Below is a small trained network, with its code and all its weights. Each question gives an input and a class and asks what happens when units are switched off, that is, made to give their printed mean instead of their output.

import numpy as np


def w(rows, s, z=0):
    codes = np.array(rows[::2]) - 128.0
    scale = np.full(codes.shape[1], s)
    scale[-1] = z or s
    return codes * scale


def f(y):
    return y / 2 * (1 + np.tanh(0.7978845608 * (y + 0.044715 * y**3)))


def log_softmax(a):
    a = a - a.max(-1, keepdims=True)
    return a - np.log(np.exp(a).sum(-1, keepdims=True))


def net(x, mask):
    res = np.array(x, float).reshape(1, 5) / 4 @ E
    y = f(res @ A[0][:, :-1].T + A[0][:, -1])
    res = res + np.where(mask, y, B[0][:, -1]) @ B[0][:, :-1]
    return log_softmax(res[-1] @ U[:, :-1].T + U[:, -1])


A, B = {}, {}
E = w([
[165,199,143,228,164,58],'x0',
[199,102,195,88,204,165],'x1',
[136,124,251,123,78,73],'x2',
[184,83,68,132,138,41],'x3',
[125,110,129,192,30,204],'x4',
],0.011)
A[0] = w([
[71,136,99,152,126,232,206],'N1',
[252,112,95,67,247,208,174],'N2',
[92,173,243,161,159,95,122],'N3',
[46,68,116,233,153,52,117],'N4',
[47,213,122,141,20,121,115],'N5',
[48,120,143,230,149,2,249],'N6',
],0.0079,0.012)
B[0] = w([
[83,99,126,171,65,120,231],'N1',
[47,144,118,120,78,56,226],'N2',
[119,86,180,134,145,126,181],'N3',
[149,91,92,6,171,172,161],'N4',
[191,230,96,135,67,74,190],'N5',
[189,200,119,120,164,112,254],'N6',
],0.013,0.014)
U = w([
[171,151,201,170,154,69,163],'0',
[52,71,146,140,37,184,241],'1',
[136,197,58,120,70,87,186],'2',
[114,75,82,105,158,161,14],'3',
[161,163,88,158,174,164,6],'4',
[229,139,112,143,161,124,59],'5',
[64,68,103,93,137,112,2],'6',
[115,102,139,10,192,146,104],'7',
],0.013,0.005)

Each question gives the input, the list of numbers given to net, and the class t.
The units are the neurons (one row each of A and B). Each row of codes is followed by its name. A weight is (code - 128) times the scale printed after its matrix; where a second scale follows, it is the last column's (A, B and U).
mask holds one flag per neuron, in row order. A switched-off neuron (its flag False) gives its mean, the last column of its row in B, instead of its output. The means were averaged over made-up inputs and are rounded, as every weight is.
A unit's drop is (log p(t) with every unit on - log p(t) with that unit switched off) / (log p(t) with every unit on - log p(t) with every unit switched off).
The circuit of an input: a set's keep is (log p(t) with only the set's units on - log p(t) with every unit switched off) / (log p(t) with every unit on - log p(t) with every unit switched off). Starting from all 6 units, units are removed one at a time, each time the one whose removal leaves the highest keep (on an exact tie, the one counted first), for as long as the keep stays at least 0.8.
units of the circuit, in order: the units of the circuit, biggest drop first
top k neurons: the k neurons with the biggest drops, biggest first
drop of u: that unit's drop, to one decimal
input [-2,6,1,7,-8], class 2: top neuron => (N2)
input [7,-1,8,6,-3], class 5: top 4 neurons => (N4; N6; N2; N1)
input [8,-1,5,4,1], class 5: units of the circuit, in order => (N4; N2)
input [2,1,-1,4,2], class 5: units of the circuit, in order => (N1; N2)
input [1,0,0,7,5], class 5: units of the circuit, in order => (N2; N1)
input [3,6,-2,-7,-4], class 1: top 2 neurons => (N6; N2)
input [-4,8,1,7,-4], class 6: top 3 neurons => (N2; N6; N5)
input [-4,-4,-5,-1,-3], class 1: top 3 neurons => (N6; N5; N1)
input [7,-5,8,8,-1], class 5: top 2 neurons => (N4; N6)
input [-5,-6,8,-4,-8], class 0: units of the circuit, in order => (N3; N2)
input [-8,4,6,2,-1], class 1: top 2 neurons => (N6; N4)
input [-2,-2,-5,5,3], class 1: units of the circuit, in order => (N5; N6)
input [-6,4,7,5,2], class 1: top 3 neurons => (N6; N4; N5)
input [-6,2,-6,8,-1], class 6: units of the circuit, in order => (N6)
input [8,-4,6,1,-5], class 5: top 4 neurons => (N4; N6; N2; N1)
input [4,-6,1,-1,-7], class 5: units of the circuit, in order => (N2; N6; N1)
input [-5,8,5,8,1], class 6: top 3 neurons => (N6; N2; N5)
input [-2,-5,6,-7,3], class 2: drop of N5 => 3.7
input [-4,7,-3,6,5], class 1: drop of N5 => 0.2
input [7,-3,-2,-6,-7], class 0: units of the circuit, in order => (N3)
